Below are the code and all the weights of a small trained network. Each question names an input and a class and asks about switching units off, where a switched-off unit gives its printed mean instead of its output.

import numpy as np


def w(rows, s, z=0):
    codes = np.array(rows[::2]) - 128.0
    scale = np.full(codes.shape[1], s)
    scale[-1] = z or s
    return codes * scale


def norm(h):
    return h / np.sqrt((h * h).mean(-1, keepdims=True) + 1e-5)


def f(y):
    return y / 2 * (1 + np.tanh(0.7978845608 * (y + 0.044715 * y**3)))


def log_softmax(a):
    a = a - a.max(-1, keepdims=True)
    return a - np.log(np.exp(a).sum(-1, keepdims=True))


def net(x, mask):
    res = np.array(x, float).reshape(1, 8) / 4 @ E
    u = 0
    for l in range(2):
        y = f(norm(res) @ A[l][:, :-1].T + A[l][:, -1])
        res = res + np.where(mask[u : u + 15], y, B[l][:, -1]) @ B[l][:, :-1]
        u += 15
    return log_softmax(norm(res)[-1] @ U[:, :-1].T + U[:, -1])


A, B = {}, {}
E = w([
[135,139,123,135,122],'x0',
[192,110,185,115,253],'x1',
[122,123,130,129,125],'x2',
[113,176,233,100,96],'x3',
[63,79,158,196,115],'x4',
[130,127,127,130,129],'x5',
[37,220,126,150,213],'x6',
[130,126,124,123,132],'x7',
],0.0017)
A[0] = w([
[95,146,148,88,81,114],'L0N1',
[106,211,72,77,46,141],'L0N2',
[87,166,110,189,182,195],'L0N3',
[91,50,46,116,159,129],'L0N4',
[109,182,253,81,91,84],'L0N5',
[83,144,168,213,152,157],'L0N6',
[155,177,110,81,108,107],'L0N7',
[103,109,176,35,134,89],'L0N8',
[178,101,149,126,211,64],'L0N9',
[18,170,169,206,150,106],'L0N10',
[109,243,116,121,167,135],'L0N11',
[200,125,146,129,167,197],'L0N12',
[152,147,142,118,149,19],'L0N13',
[72,155,250,71,75,118],'L0N14',
[62,84,169,237,138,7],'L0N15',
],0.0043,0.0013)
B[0] = w([
[124,40,122,211,148,159],'L0N1',
[1,67,208,201,130,249],'L0N2',
[195,185,144,81,112,209],'L0N3',
[202,175,81,200,152,177],'L0N4',
[182,121,3,160,158,201],'L0N5',
[172,124,101,55,131,192],'L0N6',
[88,92,178,118,98,144],'L0N7',
[186,101,61,183,64,127],'L0N8',
[77,180,149,164,78,154],'L0N9',
[128,137,123,34,136,254],'L0N10',
[131,85,169,24,110,208],'L0N11',
[144,141,178,89,90,181],'L0N12',
[116,117,132,120,89,93],'L0N13',
[221,125,22,205,187,225],'L0N14',
[138,130,135,67,47,163],'L0N15',
],0.0033,0.0016)
A[1] = w([
[182,161,126,88,86,89],'L1N1',
[227,159,208,137,210,145],'L1N2',
[189,177,124,181,112,37],'L1N3',
[215,118,166,86,151,101],'L1N4',
[184,2,175,108,58,119],'L1N5',
[125,104,139,106,99,152],'L1N6',
[76,102,106,109,86,59],'L1N7',
[146,122,86,132,179,150],'L1N8',
[103,103,225,222,167,187],'L1N9',
[181,66,170,139,53,8],'L1N10',
[155,94,131,68,90,124],'L1N11',
[99,91,137,130,110,157],'L1N12',
[220,70,138,201,76,94],'L1N13',
[213,138,238,89,143,97],'L1N14',
[201,60,154,57,60,125],'L1N15',
],0.0041,0.0015)
B[1] = w([
[80,226,105,133,123,148],'L1N1',
[77,51,184,221,47,244],'L1N2',
[40,140,16,203,120,115],'L1N3',
[73,82,62,146,65,196],'L1N4',
[72,222,213,46,191,238],'L1N5',
[116,146,186,167,111,150],'L1N6',
[92,130,221,159,175,138],'L1N7',
[209,161,43,77,97,156],'L1N8',
[15,42,81,118,20,158],'L1N9',
[139,184,155,61,242,156],'L1N10',
[34,227,184,84,148,157],'L1N11',
[99,123,158,111,102,157],'L1N12',
[151,215,85,24,201,249],'L1N13',
[8,53,109,196,43,209],'L1N14',
[2,220,132,49,159,207],'L1N15',
],0.0026,0.0017)
U = w([
[69,134,142,83,120,247],'0',
[92,188,192,3,189,51],'1',
[105,108,115,124,102,218],'2',
[54,53,188,210,78,60],'3',
[112,138,106,146,158,92],'4',
[189,119,57,178,179,6],'5',
],0.0049,0.0021)

Each question gives the input, the list of numbers given to net, and the class t.
The units are the neurons (one row each of A and B). Each row of codes is followed by its name. A weight is (code - 128) times the scale printed after its matrix; where a second scale follows, it is the last column's (A, B and U).
mask holds one flag per neuron, layer by layer. A switched-off neuron (its flag False) gives its mean, the last column of its row in B, instead of its output. The means were averaged over made-up inputs and are rounded, as every weight is.
A unit's drop is (log p(t) with every unit on - log p(t) with that unit switched off) / (log p(t) with every unit on - log p(t) with every unit switched off).
The circuit of an input: a set's keep is (log p(t) with only the set's units on - log p(t) with every unit switched off) / (log p(t) with every unit on - log p(t) with every unit switched off). Starting from the 12 units with the biggest drops (on a tie, the unit counted first), units are removed one at a time, each time the one whose removal leaves the highest keep (on an exact tie, the one counted first), for as long as the keep stays at least 0.8.
units of the circuit, in order: the units of the circuit, biggest drop first
unit that matters most: the unit with the biggest drop
top k neurons: the k neurons with the biggest drops, biggest first
top k neurons in layer l: the k neurons of layer l with the biggest drops, biggest first
drop of u: that unit's drop, to one decimal
input [-5,0,-1,-6,2,3,-7,-6], class 1: top 2 neurons in layer 0 => [L0N14 L0N5]
input [7,6,-3,0,7,5,-8,4], class 1: top 3 neurons in layer 1 => [L1N5 L1N13 L1N10]
input [0,6,4,7,-3,-2,6,3], class 5: top 3 neurons => [L0N14 L0N5 L1N5]
input [3,5,0,6,-1,5,2,-6], class 5: units of the circuit, in order => [L0N5 L0N14]
input [5,2,2,8,6,1,-6,6], class 5: top 3 neurons => [L0N14 L0N5 L0N11]
input [-1,4,3,2,-3,1,-2,2], class 3: units of the circuit, in order => [L1N2]
input [2,4,5,-5,1,4,-7,-6], class 1: top 2 neurons in layer 0 => [L0N14 L0N5]
input [-2,7,-6,-5,-2,-5,-8,-1], class 1: top 3 neurons => [L1N5 L1N13 L0N14]
input [-2,-6,-7,-4,0,0,8,-8], class 1: top 3 neurons in layer 0 => [L0N3 L0N10 L0N11]
input [8,6,3,-5,3,-1,-8,-3], class 1: top 3 neurons in layer 1 => [L1N13 L1N5 L1N10]
input [6,-2,8,7,-1,1,-4,-4], class 5: top 2 neurons in layer 0 => [L0N14 L0N5]
input [-2,6,7,-5,1,-2,-2,-5], class 3: drop of L0N5 => 0.3
input [-4,6,4,7,0,6,-2,-4], class 5: drop of L0N8 => 0.2
input [5,-3,7,7,3,-4,3,-3], class 5: drop of L0N14 => 1.0
input [2,-6,-2,-2,5,-4,-8,4], class 1: unit that matters most => L1N5
input [-3,-1,-1,8,-4,-1,-1,-3], class 5: drop of L0N14 => 0.5
